Every row comes from one small tree of marks. Brackets hold a mark, then the marks that hang from it, in alphabetical order. Every link used is in the known rows. Which tree was each row made from?
Known rows
(A K (T (S D))): [2.02, 0.94, -2.62, -0.90, -4.68, -2.89, -4.40, -1.76, -4.53, 2.73, -1.08, -1.45, 4.05, -1.24, 0.76, 1.65, 1.25, -0.75, 2.69]
(T S): [-0.90, 0.81, -3.53, 0.81, -1.99, 1.55, -1.37, -1.52, -1.84, 3.36, 0.98, 2.81, 3.48, -0.69, -0.06, 4.64, -3.24, -0.63, -2.94]
(Y (P (A D) (K S))): [0.91, 0.10, -5.16, 5.73, 2.07, 0.92, 0.53, 0.30, -3.78, 3.20, 2.83, 0.44, -2.15, 1.51, 1.35, 4.35, 2.21, -2.51, -6.64]
(S D T): [1.77, 4.46, -3.87, 2.28, -5.36, -0.96, -4.13, -2.20, 1.62, 5.96, 1.58, -1.39, 3.02, -1.23, -3.67, 2.45, -4.66, 1.11, -1.05]
(S (D (A K)) T): [-0.32, 6.20, -2.84, 2.50, -3.30, -1.94, -4.70, -1.52, 0.82, 7.21, 0.82, -0.70, -0.33, -1.13, -3.15, 2.07, -4.23, 0.14, 0.54]
(A D): [1.31, 1.03, -2.51, 3.99, -4.58, 3.20, 0.32, 1.79, -1.08, 5.02, 1.81, 1.38, -1.33, 2.27, -2.61, 3.57, -3.08, 0.76, -3.82]
(A D K (T S)): [0.56, 0.24, -3.19, -0.56, -3.87, -0.74, -0.11, 1.41, -5.51, 2.35, 0.58, 0.24, 3.14, -0.43, -0.06, 0.68, 2.37, -2.26, 1.01]
(K (S (D A) T)): [3.15, 6.42, -1.61, 1.59, 0.34, -2.14, -3.89, -5.22, 2.16, 3.63, 0.34, 0.24, 0.39, -2.80, -3.39, 2.26, -4.54, 1.73, -1.51]
(D (A K)): [-2.29, 3.05, -2.24, 2.47, -1.10, 2.28, -1.63, 0.03, -1.99, 7.01, -1.37, 2.24, -3.77, 1.24, -1.75, 5.29, -4.57, 0.43, -2.51]
(D (A (T S))): [-2.51, 3.39, -2.65, -3.75, -0.85, -1.86, -0.83, -5.22, -1.19, 1.92, -1.22, 2.54, 1.44, -1.33, 0.66, 0.89, -0.67, -1.00, -2.30]
(D (A K (T S))): [-3.01, 2.85, -2.73, -3.10, -0.77, -1.75, -1.62, -2.58, -3.89, 3.15, -1.59, 1.45, 1.29, -1.44, 0.91, 1.65, 0.03, -1.88, 0.17]
(Y (P A)): [-3.32, 1.92, -5.86, 4.00, -2.47, 2.45, -2.11, -0.33, -1.30, 6.58, 1.09, 1.69, -1.26, 2.97, -0.26, 6.05, -2.12, -2.31, -6.76]
(D (A T)): [-1.99, 3.75, -2.63, -2.30, -2.23, -0.07, -0.80, -4.14, -0.13, 4.27, -2.47, 1.07, -2.74, 0.40, -1.35, 2.51, -3.19, 1.06, -3.66]
(S D): [2.62, 1.71, -2.17, 3.90, -5.33, 0.97, -3.89, -1.48, -0.23, 5.54, 0.19, -0.23, -0.30, 1.13, -2.00, 4.38, -4.03, 2.45, -2.29]
(A D K T): [1.08, 0.45, -3.38, 0.62, -5.33, 0.93, -0.12, 2.83, -4.55, 4.92, -0.60, -1.04, -1.08, 1.52, -1.77, 1.79, 0.05, -0.30, -0.14]
(K (S T)): [1.93, 3.56, -4.21, 0.72, 0.29, 1.48, -1.89, -2.28, -0.47, 4.02, 0.01, 0.41, 2.53, -3.45, -3.81, 4.76, -6.21, 0.23, -2.38]
(P K Y): [-0.34, -3.31, -5.91, 2.71, -0.96, 1.07, 1.44, -0.50, 0.54, 5.18, 3.62, -0.03, -1.17, 0.31, 0.82, 5.41, -6.16, 2.65, -6.72]
(D A): [-2.15, 3.50, -2.01, 1.76, -1.28, 2.21, -1.06, -2.54, 0.63, 5.77, -0.76, 2.91, -3.25, 1.04, -1.72, 4.90, -5.55, 1.27, -4.97]
(T (S (D (A K)))): [-0.13, 3.15, -0.99, 2.64, -1.84, -1.74, -4.11, -2.00, -2.00, 4.31, 0.61, 1.82, 0.73, -0.44, 0.34, 2.76, -0.50, -0.38, 0.54]
(P (A K (T (S D)))): [-0.43, 1.15, -4.21, -1.43, -4.55, -2.90, -4.10, -1.71, -5.60, 3.38, -1.43, 0.05, 2.74, -1.62, 1.90, 0.47, 3.76, -3.03, 2.90]
(T (S (D A))): [0.00, 3.77, -0.95, 1.90, -1.77, -1.83, -3.57, -4.50, 0.80, 3.06, 1.12, 2.21, 1.27, -0.30, 0.42, 2.06, -1.69, 0.17, -1.67]

Write each row's tree
[-3.28, 0.76, -7.63, 0.29, -1.44, -0.87, -1.18, -2.39, -3.49, 4.62, 0.10, -1.23, -0.90, 1.39, 2.91, 3.34, 1.82, -2.84, -6.13] => (Y (P (A T) K))
[-0.09, 6.68, -2.49, 1.78, -3.35, -1.86, -4.07, -3.90, 3.39, 5.79, 1.26, -0.23, 0.21, -0.76, -3.43, 1.54, -4.71, 0.90, -1.77] => (S (D A) T)
[4.10, 3.67, -0.18, -1.12, -0.62, -2.66, -2.94, -6.79, -0.75, 1.85, -3.08, -0.40, -2.22, -1.10, -1.39, 1.94, -1.51, 2.69, -1.10] => (K (S (D (A T))))
[-1.49, -3.06, -6.47, 4.54, -1.84, 1.21, 3.57, 1.64, -0.30, 4.97, 5.34, 1.23, -2.79, 1.58, 1.24, 1.92, -1.10, -0.46, -6.06] => (P (A D) K Y)
[-0.91, 0.31, -4.15, -2.55, -2.69, -0.52, -2.04, -0.82, -5.42, 3.16, -1.39, 0.31, 3.74, -1.64, 0.70, 2.75, -0.32, -1.80, 0.69] => (A K (T S))
[4.64, 3.68, -2.96, 2.55, -1.75, -0.95, -4.75, -0.93, -2.15, 4.92, -0.17, -1.82, 2.37, -3.04, -3.86, 4.07, -3.82, 0.75, 1.68] => (A (K (S D T)))
[-0.13, 5.41, -2.76, 0.62, 2.47, 0.31, -1.94, -1.86, -1.10, 5.21, -0.76, 1.19, -0.66, -3.10, -3.64, 4.31, -5.29, -0.51, -0.91] => (D (A (K (S T))))
[5.76, 0.68, -1.04, 4.38, -1.70, 0.90, -4.16, -0.66, -3.94, 4.71, -1.57, -0.49, -0.86, -1.10, -2.18, 6.18, -3.10, 2.03, 0.57] => (A (K (S D)))
[2.20, -0.14, -4.55, 4.34, 3.27, 1.25, -1.16, -1.94, -2.87, 3.06, 0.95, -0.82, -0.26, 0.24, 0.71, 7.71, -2.73, 0.53, -7.49] => (Y (P (K S)))
[2.14, 1.58, -2.61, -1.58, -4.94, -3.03, -3.82, -4.26, -2.05, 1.61, -0.37, -0.95, 4.41, -1.19, 0.72, 0.97, 0.34, 0.19, 0.32] => (A (T (S D)))
[1.81, 2.90, -4.16, 1.40, 0.44, 1.32, -2.35, 0.07, -3.04, 5.29, -0.44, -0.06, 2.26, -3.50, -3.80, 5.51, -5.50, -0.43, -0.39] => (A (K (S T)))
[-3.55, 1.69, -6.42, 0.74, -3.28, 0.20, -2.48, 0.28, -4.76, 6.23, -1.05, -0.95, -1.09, 1.73, 0.53, 4.31, 0.87, -3.03, -3.08] => (Y (P (A K T)))
[1.98, 2.13, -5.45, 0.83, 2.46, 0.22, -0.89, -2.94, -1.93, 3.37, 0.67, -0.87, 2.43, -3.97, -1.56, 4.62, -4.32, -0.13, -3.21] => (P (K (S T)))
[2.52, 1.67, -3.77, 5.97, -0.99, 0.02, -4.82, -0.59, -4.18, 5.23, 0.02, -0.52, -1.38, 1.13, -0.45, 6.28, 0.18, -1.04, -1.99] => (Y (P (A (K (S D)))))
[1.80, -0.71, -6.75, 1.06, 2.97, -0.68, 1.18, -2.53, 1.12, 3.28, 4.23, -1.18, 2.17, -4.04, -1.24, 4.42, -6.44, 1.76, -4.97] => (P (K (S T)) Y)
[0.82, 2.60, -1.18, 2.08, 2.24, 2.19, -1.29, -1.47, -3.33, 4.93, -2.38, 2.48, -3.60, -0.67, -2.05, 6.25, -4.34, 0.72, -2.19] => (D (A (K S)))
[5.70, 0.85, -1.60, 0.00, -2.64, -1.42, -4.09, -2.38, -5.21, 3.36, -3.21, -2.38, -0.21, -1.63, -1.60, 3.58, -0.89, 2.07, 1.76] => (A (K (S D)) T)
[-2.90, -1.55, -6.55, -1.56, -3.52, 0.00, 1.05, -2.11, -0.06, 4.88, 0.97, 0.90, -1.52, -0.07, 0.24, 2.05, -2.86, 0.55, -4.49] => (P (A T) Y)
[-2.84, -3.03, -7.26, 2.81, -0.72, 0.92, 1.89, -0.71, -0.06, 5.71, 3.40, 1.33, -2.35, 0.07, 2.08, 4.19, -3.41, 0.25, -6.48] => (P A K Y)
[-2.13, 3.07, -2.43, -1.65, -2.05, -0.02, -1.56, -1.66, -2.90, 5.64, -3.07, 0.58, -3.01, 0.25, -1.15, 3.16, -2.53, 0.01, -1.23] => (D (A K T))
[-3.61, 1.46, -5.85, 4.72, -2.41, 2.53, -2.48, 2.23, -3.74, 7.66, 0.71, 0.95, -1.59, 2.53, -0.30, 6.66, -1.51, -2.81, -4.42] => (Y (P (A K)))
[-1.17, -1.59, -5.55, -0.04, -5.04, -0.09, 2.66, 0.45, 0.14, 4.20, 2.88, 0.72, -1.97, 1.47, -0.31, -0.09, -0.58, 0.20, -4.09] => (P (A D T) Y)
[0.63, -0.57, -5.11, 2.01, 2.63, 2.21, -0.04, -2.55, -4.76, 3.82, -1.31, 1.75, -2.12, -1.79, 1.25, 5.54, -1.20, -1.25, -4.10] => (P A (K S))
[1.34, 2.63, -6.35, 2.92, 3.07, -0.49, -1.88, -2.60, -0.98, 3.69, 2.55, -2.11, 2.96, -2.14, -0.72, 5.75, -3.50, -0.96, -6.08] => (Y (P (K (S T))))
[5.00, 4.12, -2.92, 2.04, -1.81, -1.12, -4.31, -3.50, 0.48, 3.73, 0.39, -1.20, 3.00, -2.95, -3.96, 3.61, -4.59, 1.71, -0.61] => (K (S D T))
[4.49, 0.30, -2.06, 0.34, -1.85, 0.80, -0.08, 1.12, -5.77, 2.75, -1.49, -0.79, -1.19, -0.35, -2.21, 2.68, 0.43, 0.05, 0.25] => (A D (K S) T)
[-2.36, 1.18, -5.28, 6.40, -3.53, 2.63, -0.66, 4.38, -3.84, 6.89, 2.77, 0.81, -2.39, 3.75, -0.75, 4.22, 1.12, -3.18, -4.18] => (Y (P (A D K)))
[0.68, 3.63, -1.43, -0.13, -4.09, -2.47, -3.80, -2.71, -2.15, 5.39, -2.33, -1.29, -2.93, 0.64, -1.02, 1.73, -0.99, 1.52, 0.76] => (S (D (A K T)))
[-2.13, 1.33, -5.57, 2.37, -4.64, 0.12, -0.86, 2.85, -4.62, 5.64, 1.05, -0.69, -1.84, 3.24, -0.44, 2.16, 3.23, -3.51, -2.93] => (Y (P (A D K T)))
[1.71, -3.34, -5.30, 4.10, 1.80, 1.00, 3.97, 0.41, -1.26, 2.80, 4.37, 1.59, -2.98, -0.45, 1.12, 2.74, -0.79, 0.26, -5.78] => (P (A D) (K S) Y)
